[[ 27.8   2.3 -36.9 -25.8]
 [-10.4  23.6  18.3  42.6]
 [  4.4  21.1   8.0 -35.8]
 [  9.3   7.3  -6.3   2.3]
 [  9.6 -11.6  -7.8  15.6]
 [-15.6  15.8   6.0  -5.2]
 [ 34.6   7.3 -33.4   4.9]
 [  4.5 -21.6  -3.6 -24.3]
 [-31.3 -39.0   6.6 -61.2]
 [-13.1 -22.5  40.7 -17.3]
 [-21.9  20.5  28.9 -19.6]]
->
[[-21.9  20.5  28.9 -19.6]
 [-13.1 -22.5  40.7 -17.3]
 [-31.3 -39.0   6.6 -61.2]
 [  4.5 -21.6  -3.6 -24.3]
 [ 34.6   7.3 -33.4   4.9]
 [-15.6  15.8   6.0  -5.2]
 [  9.6 -11.6  -7.8  15.6]
 [  9.3   7.3  -6.3   2.3]
 [  4.4  21.1   8.0 -35.8]
 [-10.4  23.6  18.3  42.6]
 [ 27.8   2.3 -36.9 -25.8]]

[[-21.4  16.6  10.1  -1.2   0.0  -9.1  11.1  10.8   8.1  -6.9   6.3  -6.0
   -5.4  -6.3  -6.8]
 [ -1.7  -0.8  -1.7   2.3   1.2  -0.5   0.0  -3.4  -6.7   0.0  -7.8   8.9
    5.0   0.8  -6.9]
 [ 29.1 -47.8   0.0  50.8  34.2 -12.0 -13.4 -30.1 -36.9  31.1   0.0   0.0
  -15.9 -23.1 -19.0]
 [  6.6 -13.9 -19.1  20.6  14.5  -6.5  -3.3 -10.3   0.0   7.9   0.0  -9.0
    0.0   0.0 -14.2]
 [  0.9   0.0 -11.1  13.2  15.3 -13.0   0.0   5.1   0.0   0.0   0.0   0.0
   -8.0  -4.6   0.5]]
->
[[  0.9   0.0 -11.1  13.2  15.3 -13.0   0.0   5.1   0.0   0.0   0.0   0.0
   -8.0  -4.6   0.5]
 [  6.6 -13.9 -19.1  20.6  14.5  -6.5  -3.3 -10.3   0.0   7.9   0.0  -9.0
    0.0   0.0 -14.2]
 [ 29.1 -47.8   0.0  50.8  34.2 -12.0 -13.4 -30.1 -36.9  31.1   0.0   0.0
  -15.9 -23.1 -19.0]
 [ -1.7  -0.8  -1.7   2.3   1.2  -0.5   0.0  -3.4  -6.7   0.0  -7.8   8.9
    5.0   0.8  -6.9]
 [-21.4  16.6  10.1  -1.2   0.0  -9.1  11.1  10.8   8.1  -6.9   6.3  -6.0
   -5.4  -6.3  -6.8]]

[[  2.1  -8.3   2.1  12.6  -3.1  12.6  28.3 -24.1  12.6 -29.3  33.5  -8.4
   33.5 -34.5]
 [  3.3 -10.5   3.6  17.0  -3.4  16.6  37.4 -29.4  16.3 -36.7  44.3  -9.1
   43.6 -43.5]
 [ 16.5  29.6  16.6   3.4  23.1   3.3 -16.3  49.8   3.2  56.2 -22.8  30.1
  -23.1  62.8]
 [ 16.3  28.7  16.1   3.8  22.4   4.0 -14.8  46.8   4.1  53.2 -21.0  28.2
  -20.7  59.3]
 [  3.5 -10.4   3.7  17.3  -3.3  17.0  37.9 -30.1  16.9 -37.3  44.9  -9.6
   44.5 -44.2]]
->
[[  3.5 -10.4   3.7  17.3  -3.3  17.0  37.9 -30.1  16.9 -37.3  44.9  -9.6
   44.5 -44.2]
 [ 16.3  28.7  16.1   3.8  22.4   4.0 -14.8  46.8   4.1  53.2 -21.0  28.2
  -20.7  59.3]
 [ 16.5  29.6  16.6   3.4  23.1   3.3 -16.3  49.8   3.2  56.2 -22.8  30.1
  -23.1  62.8]
 [  3.3 -10.5   3.6  17.0  -3.4  16.6  37.4 -29.4  16.3 -36.7  44.3  -9.1
   43.6 -43.5]
 [  2.1  -8.3   2.1  12.6  -3.1  12.6  28.3 -24.1  12.6 -29.3  33.5  -8.4
   33.5 -34.5]]

[[ 29.1 -27.3  15.2  27.3  29.4  28.3]
 [-55.4  52.7 -33.4 -50.2 -53.5 -54.4]
 [ 36.0 -35.3  18.4  35.1  34.7  35.4]
 [ 36.2 -34.3  18.7  34.4  36.2  35.1]
 [ -8.2   9.6  -4.7  -8.7  -5.8  -8.7]]
->
[[ -8.2   9.6  -4.7  -8.7  -5.8  -8.7]
 [ 36.2 -34.3  18.7  34.4  36.2  35.1]
 [ 36.0 -35.3  18.4  35.1  34.7  35.4]
 [-55.4  52.7 -33.4 -50.2 -53.5 -54.4]
 [ 29.1 -27.3  15.2  27.3  29.4  28.3]]

[[ 26.6  12.8  28.9 -19.3 -35.4  25.4  13.4  -6.1  28.8 -36.0 -45.1  27.0]
 [ 34.7  -3.3  38.4 -22.9 -34.2  31.5   1.3 -20.2  30.9 -15.2 -36.4  35.4]
 [ 24.3  22.4  24.5 -17.3 -30.4  29.2  28.5  16.8  30.1 -43.6 -41.1  23.7]
 [  6.5  54.7  -4.3  35.3  28.4   9.7  45.3  59.7   6.2 -14.9  28.5  -5.7]
 [-21.5 -40.0 -25.1   5.2  26.8 -28.6 -29.5 -34.8 -24.6  47.8  25.3 -22.3]]
->
[[-21.5 -40.0 -25.1   5.2  26.8 -28.6 -29.5 -34.8 -24.6  47.8  25.3 -22.3]
 [  6.5  54.7  -4.3  35.3  28.4   9.7  45.3  59.7   6.2 -14.9  28.5  -5.7]
 [ 24.3  22.4  24.5 -17.3 -30.4  29.2  28.5  16.8  30.1 -43.6 -41.1  23.7]
 [ 34.7  -3.3  38.4 -22.9 -34.2  31.5   1.3 -20.2  30.9 -15.2 -36.4  35.4]
 [ 26.6  12.8  28.9 -19.3 -35.4  25.4  13.4  -6.1  28.8 -36.0 -45.1  27.0]]

[[-24.8  23.2  13.1 -14.6   8.0 -35.3 -34.0  21.6  23.5 -16.6 -48.2 -20.8
   -5.3]
 [-34.8  25.6   2.1 -22.0  18.9 -27.5 -27.4  31.6  32.0 -22.0 -40.1 -14.1
  -19.9]
 [-12.5  22.6  22.0  -6.2   2.2 -38.8 -36.6  17.1  19.7  -9.7 -50.9 -24.4
    8.3]
 [ 58.2   6.2  42.7  40.2  -9.6   6.4   7.9  -7.4  -5.3  34.2  14.3   0.1
   62.3]
 [ -1.6 -20.8 -29.0  -3.4   1.0  34.3  32.0 -12.7 -15.5   1.1  43.9  22.5
  -21.2]
 [ 40.0 -28.5  -0.5  25.3 -26.8  18.2  19.2 -37.5 -37.1  24.7  30.1   6.9
   24.5]
 [-47.0 -22.7 -47.2 -33.6  -5.9   2.4   1.3 -14.5 -16.2 -27.4  -0.2   2.8
  -57.6]]
->
[[-47.0 -22.7 -47.2 -33.6  -5.9   2.4   1.3 -14.5 -16.2 -27.4  -0.2   2.8
  -57.6]
 [ 40.0 -28.5  -0.5  25.3 -26.8  18.2  19.2 -37.5 -37.1  24.7  30.1   6.9
   24.5]
 [ -1.6 -20.8 -29.0  -3.4   1.0  34.3  32.0 -12.7 -15.5   1.1  43.9  22.5
  -21.2]
 [ 58.2   6.2  42.7  40.2  -9.6   6.4   7.9  -7.4  -5.3  34.2  14.3   0.1
   62.3]
 [-12.5  22.6  22.0  -6.2   2.2 -38.8 -36.6  17.1  19.7  -9.7 -50.9 -24.4
    8.3]
 [-34.8  25.6   2.1 -22.0  18.9 -27.5 -27.4  31.6  32.0 -22.0 -40.1 -14.1
  -19.9]
 [-24.8  23.2  13.1 -14.6   8.0 -35.3 -34.0  21.6  23.5 -16.6 -48.2 -20.8
   -5.3]]
